Below are the code and all the weights of a small trained network. Each question names an input and a target symbol and asks about switching units off, where a switched-off unit gives its printed mean instead of its output.

import numpy as np


def w(rows, s, z=0):
    codes = np.array(rows[::2]) - 128.0
    scale = np.full(codes.shape[1], s)
    scale[-1] = z or s
    return codes * scale


def norm(h):
    return h / np.sqrt((h * h).mean(-1, keepdims=True) + 1e-5)


def f(y):
    return np.maximum(y, 0)


def softmax(a):
    e = np.exp(a - a.max(-1, keepdims=True))
    return e / e.sum(-1, keepdims=True)


def log_softmax(a):
    a = a - a.max(-1, keepdims=True)
    return a - np.log(np.exp(a).sum(-1, keepdims=True))


def net(x, mask):
    ids = ['βδεζθμπστω'.index(c) for c in x.split()]
    T = len(ids)
    res = E[ids] + P[:T]
    u = 0
    for l in range(3):
        q, k, v = (norm(res) @ M[l].T for M in (Q, K, V))
        z = softmax(np.where(np.tri(T) > 0, q @ k.T / 3**0.5, -1e9)) @ v
        res = res + np.where(mask[u], z, O[l][:, -1]) @ O[l][:, :-1]
        u += 1
        y = f(norm(res) @ A[l][:, :-1].T + A[l][:, -1])
        res = res + np.where(mask[u : u + 12], y, B[l][:, -1]) @ B[l][:, :-1]
        u += 12
    return log_softmax(norm(res)[-1] @ U[:, :-1].T + U[:, -1])


Q, K, V, O, A, B = {}, {}, {}, {}, {}, {}
E = w([
[127,144,99,55,90,160],'β',
[123,38,75,40,82,154],'δ',
[199,23,56,90,122,166],'ε',
[138,125,123,59,116,192],'ζ',
[145,206,83,45,125,189],'θ',
[118,97,177,70,28,166],'μ',
[152,254,150,117,75,195],'π',
[32,131,118,16,39,23],'σ',
[105,148,14,80,192,16],'τ',
[46,244,231,32,175,132],'ω',
],0.0066)
P = w([
[108,134,69,27,65,190],'0',
[103,142,97,141,110,146],'1',
[137,93,119,59,186,163],'2',
[180,252,60,82,115,75],'3',
[79,126,110,189,138,132],'4',
[109,70,165,91,226,122],'5',
[213,249,70,130,92,79],'6',
[77,120,119,191,139,125],'7',
],0.011)
Q[0] = w([
[119,129,196,247,129,85],'0.h1',
[128,87,108,141,148,139],'0.h1',
[184,157,128,171,73,64],'0.h1',
],0.013)
K[0] = w([
[171,140,67,12,75,110],'0.h1',
[116,95,81,126,133,168],'0.h1',
[247,138,196,77,158,96],'0.h1',
],0.011)
V[0] = w([
[81,171,183,139,184,110],'0.h1',
[206,13,11,117,139,5],'0.h1',
[206,171,76,105,116,129],'0.h1',
],0.0026)
O[0] = w([
[134,201,122,88,128,233,48],'0.h1',
[247,121,254,78,125,17,9],'0.h1',
[141,174,109,177,105,68,214],'0.h1',
],0.0027,0.0013)
A[0] = w([
[133,165,202,86,93,138,142],'0.n1',
[200,108,91,161,161,143,82],'0.n2',
[213,60,115,255,123,170,4],'0.n3',
[127,140,139,143,164,200,93],'0.n4',
[102,101,89,118,153,166,107],'0.n5',
[93,96,164,105,71,106,75],'0.n6',
[146,100,130,110,133,183,123],'0.n7',
[111,102,178,189,42,189,98],'0.n8',
[92,186,181,187,139,144,101],'0.n9',
[182,175,130,123,221,151,85],'0.n10',
[80,147,130,201,79,97,94],'0.n11',
[192,93,112,117,162,148,67],'0.n12',
],0.0087,0.0042)
B[0] = w([
[137,107,89,115,141,133,240],'0.n1',
[103,164,133,122,125,143,155],'0.n2',
[249,104,142,148,121,91,151],'0.n3',
[141,110,91,127,149,133,196],'0.n4',
[113,103,103,157,127,131,251],'0.n5',
[102,123,143,109,106,156,180],'0.n6',
[131,98,112,131,151,124,219],'0.n7',
[203,135,173,147,99,171,205],'0.n8',
[123,157,127,122,171,157,199],'0.n9',
[121,56,141,136,104,108,219],'0.n10',
[124,169,141,139,110,88,211],'0.n11',
[122,156,142,96,121,110,173],'0.n12',
],0.013,0.0029)
Q[1] = w([
[138,136,143,80,168,150],'1.h1',
[125,80,145,160,180,158],'1.h1',
[135,156,5,110,98,141],'1.h1',
],0.015)
K[1] = w([
[122,153,170,44,145,213],'1.h1',
[189,135,14,123,67,245],'1.h1',
[63,104,237,255,232,121],'1.h1',
],0.0076)
V[1] = w([
[95,135,126,104,1,110],'1.h1',
[43,164,217,101,165,197],'1.h1',
[49,147,113,126,162,17],'1.h1',
],0.0058)
O[1] = w([
[96,145,63,91,18,79,248],'1.h1',
[63,186,206,56,125,99,34],'1.h1',
[104,147,78,118,177,2,33],'1.h1',
],0.0063,0.0016)
A[1] = w([
[180,101,254,147,72,102,3],'1.n1',
[155,18,113,143,120,94,117],'1.n2',
[169,85,166,236,75,169,7],'1.n3',
[122,203,134,91,143,74,90],'1.n4',
[117,182,140,201,64,144,9],'1.n5',
[130,58,120,93,223,122,127],'1.n6',
[42,73,94,114,122,203,139],'1.n7',
[41,80,92,112,152,48,126],'1.n8',
[183,177,139,155,103,182,139],'1.n9',
[192,100,122,134,177,88,115],'1.n10',
[87,139,89,181,64,132,130],'1.n11',
[57,121,188,103,130,168,149],'1.n12',
],0.0084,0.0043)
B[1] = w([
[254,141,194,92,107,79,141],'1.n1',
[107,168,201,63,129,91,199],'1.n2',
[56,53,193,152,166,83,163],'1.n3',
[181,69,153,112,163,79,184],'1.n4',
[127,136,25,184,59,121,151],'1.n5',
[142,161,101,126,32,115,201],'1.n6',
[71,96,115,174,188,96,255],'1.n7',
[163,84,139,150,137,214,196],'1.n8',
[209,103,104,124,145,148,207],'1.n9',
[120,89,126,145,173,131,160],'1.n10',
[38,124,111,121,98,137,181],'1.n11',
[213,102,87,120,130,89,160],'1.n12',
],0.0085,0.0062)
Q[2] = w([
[127,50,48,135,114,180],'2.h1',
[223,103,49,95,132,92],'2.h1',
[134,10,147,123,157,57],'2.h1',
],0.012)
K[2] = w([
[90,207,137,252,147,150],'2.h1',
[176,194,144,190,136,95],'2.h1',
[100,118,197,197,144,42],'2.h1',
],0.012)
V[2] = w([
[191,160,216,114,202,157],'2.h1',
[199,188,84,233,60,78],'2.h1',
[169,39,181,43,2,99],'2.h1',
],0.0055)
O[2] = w([
[29,120,78,38,118,147,2],'2.h1',
[85,79,84,171,27,182,163],'2.h1',
[58,2,208,106,151,113,140],'2.h1',
],0.0067,0.0033)
A[2] = w([
[172,177,78,135,125,82,138],'2.n1',
[71,222,103,135,85,116,95],'2.n2',
[53,231,85,105,206,162,75],'2.n3',
[149,93,123,185,65,164,18],'2.n4',
[156,201,248,48,241,114,44],'2.n5',
[94,183,223,209,89,105,200],'2.n6',
[123,134,99,64,223,106,60],'2.n7',
[137,183,136,105,73,244,6],'2.n8',
[142,52,139,120,120,170,80],'2.n9',
[215,142,172,78,20,128,43],'2.n10',
[91,157,182,57,32,70,82],'2.n11',
[144,215,136,98,60,250,3],'2.n12',
],0.011,0.0051)
B[2] = w([
[102,111,126,133,147,97,254],'2.n1',
[138,109,150,95,141,155,152],'2.n2',
[162,123,141,70,142,136,179],'2.n3',
[134,152,93,100,125,124,182],'2.n4',
[56,250,152,135,152,84,175],'2.n5',
[118,119,120,82,117,161,175],'2.n6',
[126,131,138,162,133,149,192],'2.n7',
[181,143,117,153,124,107,166],'2.n8',
[138,171,144,143,124,125,223],'2.n9',
[115,139,166,120,118,185,220],'2.n10',
[153,139,102,78,92,98,177],'2.n11',
[168,160,104,148,107,78,175],'2.n12',
],0.023,0.0054)
U = w([
[39,144,22,143,85,203,82],'β',
[22,53,185,150,120,143,211],'δ',
[211,77,235,159,142,85,146],'ε',
[139,131,147,246,190,228,149],'ζ',
[176,114,95,63,235,181,107],'θ',
[140,164,207,95,63,247,117],'μ',
[238,198,88,177,89,101,114],'π',
[129,114,117,12,62,45,54],'σ',
[125,71,66,182,179,12,82],'τ',
[73,229,178,135,165,94,252],'ω',
],0.012,0.0035)

Each question gives the input, a string of symbols that net reads in full, and the target symbol t.
The units are the heads (3 rows each of Q, K, V and O) and the neurons (one row each of A and B). Each row of codes is followed by its name. A weight is (code - 128) times the scale printed after its matrix; where a second scale follows, it is the last column's (O, A, B and U).
mask holds one flag per unit, layer by layer, with each layer's heads first. A switched-off unit (its flag False) gives its mean, the last column of its rows in O or B, instead of its output. The means were averaged over made-up inputs and are rounded, as every weight is.
A unit's drop is (log p(t) with every unit on - log p(t) with that unit switched off) / (log p(t) with every unit on - log p(t) with every unit switched off).
The circuit of an input: a set's keep is (log p(t) with only the set's units on - log p(t) with every unit switched off) / (log p(t) with every unit on - log p(t) with every unit switched off). Starting from the 12 units with the biggest drops (on a tie, the unit counted first), units are removed one at a time, each time the one whose removal leaves the highest keep (on an exact tie, the one counted first), for as long as the keep stays at least 0.8.
circuit, biggest first: the units of the circuit, biggest drop first
unit that matters most: the unit with the biggest drop
k most important neurons: the k neurons with the biggest drops, biggest first
k most important neurons of layer l: the k neurons of layer l with the biggest drops, biggest first
input ζ π π π ε β, target σ: 2 most important neurons	(0.n3, 1.n6)
input θ τ δ δ μ μ ε, target μ: 2 most important neurons	(2.n10, 0.n8)
input τ ζ σ π μ σ, target δ: 3 most important neurons of layer 1	(1.n8, 1.n7, 1.n12)
input ω θ τ σ ζ β μ, target μ: 3 most important neurons	(1.n7, 2.n10, 0.n9)
input θ δ π π τ ζ, target μ: circuit, biggest first	(1.n6, 2.n10)
input θ ε τ δ, target τ: unit that matters most	1.h1
input δ ζ ζ, target ζ: 2 most important neurons of layer 1	(1.n7, 1.n6)
input ω δ ε δ ε θ π ε, target ε: circuit, biggest first	(0.n3, 1.n3)
input ω ε θ θ δ τ, target ω: 2 most important neurons of layer 1	(1.n2, 1.n8)
input ω ω τ π ε τ, target σ: 3 most important neurons of layer 1	(1.n6, 1.n2, 1.n7)
input π β δ δ σ ω, target ε: circuit, biggest first	(1.n12, 2.h1, 1.h1)
input π ω π τ ω π τ, target ω: circuit, biggest first	(1.h1, 2.n5)
input δ δ δ, target ω: 2 most important neurons	(1.n2, 2.n5)
input σ ε β δ σ μ ω π, target π: circuit, biggest first	(0.n8, 2.n12, 1.n7)
input θ β ε ε σ π δ, target σ: most important neuron of layer 1	(1.n7)
input τ σ μ, target ε: 2 most important neurons of layer 1	(1.n7, 1.n6)
input δ μ θ θ, target μ: circuit, biggest first	(1.n7, 2.n10)
input π θ μ ζ, target μ: circuit, biggest first	(2.n10, 1.h1)
input σ ω π θ τ β, target μ: 2 most important neurons	(1.n6, 2.n10)
input σ θ θ π ω ω, target θ: unit that matters most	2.h1
input μ δ ε π β σ, target π: 2 most important neurons of layer 1	(1.n8, 1.n7)
input ω θ π β σ θ, target ε: 2 most important neurons of layer 0	(0.n10, 0.n11)
input δ β ε, target π: 3 most important neurons	(1.n7, 1.n6, 0.n5)
input μ ε π, target σ: 2 most important neurons of layer 0	(0.n10, 0.n3)
input π ω β π, target ω: 2 most important neurons	(2.n5, 1.n6)
input ζ β β σ π ω δ ε, target ε: 3 most important neurons	(0.n3, 1.n3, 1.n2)
input μ ω τ ζ δ ε, target ω: 2 most important neurons	(1.n2, 2.n5)
input π σ μ π π μ, target β: most important neuron	(1.n12)
